Below are the code and all the weights of a small trained network. Each question names an input and a class and asks about switching units off, where a switched-off unit gives its printed mean instead of its output.

import numpy as np


def w(rows, s, z=0):
    codes = np.array(rows[::2]) - 128.0
    scale = np.full(codes.shape[1], s)
    scale[-1] = z or s
    return codes * scale


def norm(h):
    return h / np.sqrt((h * h).mean(-1, keepdims=True) + 1e-5)


def f(y):
    return np.maximum(y, 0)


def log_softmax(a):
    a = a - a.max(-1, keepdims=True)
    return a - np.log(np.exp(a).sum(-1, keepdims=True))


def net(x, mask):
    res = np.array(x, float).reshape(1, 8) / 4 @ E
    u = 0
    for l in range(2):
        y = f(norm(res) @ A[l][:, :-1].T + A[l][:, -1])
        res = res + np.where(mask[u : u + 6], y, B[l][:, -1]) @ B[l][:, :-1]
        u += 6
    return log_softmax(norm(res)[-1] @ U[:, :-1].T + U[:, -1])


A, B = {}, {}
E = w([
[107,182,59,18,135,101,175,122,1,169],'x0',
[135,178,171,150,22,183,109,132,35,101],'x1',
[235,160,194,148,96,84,88,154,104,201],'x2',
[187,47,148,80,130,191,53,44,197,109],'x3',
[156,86,141,92,129,107,177,50,183,111],'x4',
[132,81,144,116,53,197,225,129,128,160],'x5',
[137,231,73,120,52,74,126,137,81,35],'x6',
[108,71,151,113,90,200,156,240,120,6],'x7',
],0.0086)
A[0] = w([
[143,125,105,74,137,62,209,55,145,129,55],'0.n1',
[110,107,98,102,176,129,43,3,170,115,44],'0.n2',
[94,86,103,79,162,125,100,155,123,121,91],'0.n3',
[168,169,96,146,81,65,87,113,136,104,117],'0.n4',
[134,136,129,137,108,160,71,166,103,111,140],'0.n5',
[80,106,87,157,194,135,108,188,121,79,3],'0.n6',
],0.016,0.0052)
B[0] = w([
[208,69,65,82,63,49,100,113,173,150,225],'0.n1',
[117,190,22,98,178,116,192,70,237,191,254],'0.n2',
[223,158,148,137,147,195,115,145,122,102,180],'0.n3',
[116,108,178,162,119,139,98,157,35,72,210],'0.n4',
[180,83,152,117,50,114,87,108,152,138,199],'0.n5',
[5,226,185,135,182,142,202,147,129,120,186],'0.n6',
],0.011,0.0097)
A[1] = w([
[122,68,136,128,56,212,217,92,168,123,163],'1.n1',
[76,18,173,106,165,152,150,196,115,127,113],'1.n2',
[88,96,108,204,140,43,165,111,114,209,114],'1.n3',
[151,156,105,63,59,166,180,96,12,237,53],'1.n4',
[133,147,83,121,80,129,168,126,8,177,2],'1.n5',
[116,177,52,42,118,121,193,82,92,44,118],'1.n6',
],0.016,0.0031)
B[1] = w([
[110,117,200,166,172,152,61,209,61,105,238],'1.n1',
[148,174,128,120,22,111,101,99,63,117,177],'1.n2',
[173,31,92,117,144,174,88,103,50,99,197],'1.n3',
[137,207,6,112,164,27,178,99,154,175,250],'1.n4',
[29,129,182,140,153,190,199,128,186,115,208],'1.n5',
[190,60,192,141,85,128,75,147,92,135,240],'1.n6',
],0.012)
U = w([
[102,96,150,167,223,230,103,135,214,156,4],'0',
[21,252,139,165,81,95,206,185,24,118,131],'1',
[190,67,224,164,57,144,24,192,50,69,185],'2',
[189,93,1,77,143,44,153,50,176,185,177],'3',
],0.0094,0.0031)

Each question gives the input, the list of numbers given to net, and the class t.
The units are the neurons (one row each of A and B). Each row of codes is followed by its name. A weight is (code - 128) times the scale printed after its matrix; where a second scale follows, it is the last column's (A, B and U).
mask holds one flag per neuron, layer by layer. A switched-off neuron (its flag False) gives its mean, the last column of its row in B, instead of its output. The means were averaged over made-up inputs and are rounded, as every weight is.
A unit's drop is (log p(t) with every unit on - log p(t) with that unit switched off) / (log p(t) with every unit on - log p(t) with every unit switched off).
The circuit of an input: a set's keep is (log p(t) with only the set's units on - log p(t) with every unit switched off) / (log p(t) with every unit on - log p(t) with every unit switched off). Starting from all 12 units, units are removed one at a time, each time the one whose removal leaves the highest keep (on an exact tie, the one counted first), for as long as the keep stays at least 0.8.
units of the circuit, in order: the units of the circuit, biggest drop first
unit that matters most: the unit with the biggest drop
top k neurons: the k neurons with the biggest drops, biggest first
top k neurons in layer l: the k neurons of layer l with the biggest drops, biggest first
drop when u is switched off: that unit's drop, to one decimal
input [4,-4,-7,4,-7,-4,1,4], class 0: units of the circuit, in order -> [1.n4; 1.n2; 1.n1]
input [2,-5,4,1,-6,-1,-8,7], class 1: top 4 neurons in layer 1 -> [1.n6; 1.n3; 1.n2; 1.n1]
input [1,-2,-5,-5,8,-8,-8,5], class 1: top 3 neurons -> [0.n6; 1.n3; 0.n5]
input [0,-7,-4,3,-7,-5,6,-1], class 0: units of the circuit, in order -> [0.n2; 1.n4; 0.n6]
input [-8,-6,-8,-2,8,-5,6,8], class 1: units of the circuit, in order -> [0.n6]
input [5,-3,3,5,5,5,-8,5], class 2: top 2 neurons -> [1.n1; 0.n2]
input [-2,5,-2,-5,7,-6,2,2], class 2: top 2 neurons -> [1.n4; 1.n5]
input [5,-4,8,3,-8,-5,2,-4], class 1: units of the circuit, in order -> [0.n4; 1.n6]
input [5,7,4,6,-1,7,-5,1], class 1: top 2 neurons -> [1.n4; 1.n1]
input [-5,5,-2,8,-2,-6,-8,4], class 0: top 2 neurons -> [0.n2; 1.n6]
input [-1,-8,1,3,-5,-8,1,6], class 0: top 2 neurons -> [1.n4; 0.n3]
input [6,-6,6,-1,0,-7,-4,5], class 1: top 3 neurons -> [1.n6; 0.n6; 0.n2]
input [-1,8,0,2,-3,7,-7,-3], class 1: top 2 neurons in layer 1 -> [1.n4; 1.n1]
input [-5,-2,-1,-5,-5,-1,-5,3], class 1: unit that matters most -> 0.n6
input [-2,1,4,1,3,0,8,-4], class 2: top 2 neurons -> [0.n4; 1.n4]
input [8,-7,-5,-5,0,-6,6,1], class 2: top 2 neurons in layer 1 -> [1.n6; 1.n4]
input [4,-7,4,3,3,-8,-3,7], class 0: top 2 neurons in layer 1 -> [1.n4; 1.n2]
input [3,-8,-2,0,8,-5,5,7], class 2: top 2 neurons -> [1.n6; 1.n4]
input [6,1,0,6,-8,6,-4,2], class 1: top 2 neurons in layer 1 -> [1.n4; 1.n1]
input [0,-7,-3,-7,7,5,5,2], class 2: unit that matters most -> 1.n4
input [2,-5,-4,-3,-4,-2,-2,1], class 1: top 2 neurons in layer 0 -> [0.n6; 0.n2]
input [6,-5,-5,4,-7,6,4,2], class 2: drop when 1.n6 is switched off -> 1.5
input [0,-4,5,-2,5,1,-3,5], class 2: drop when 0.n2 is switched off -> 0.1
input [-5,-6,0,-1,2,5,-6,5], class 2: drop when 1.n2 is switched off -> 0.1
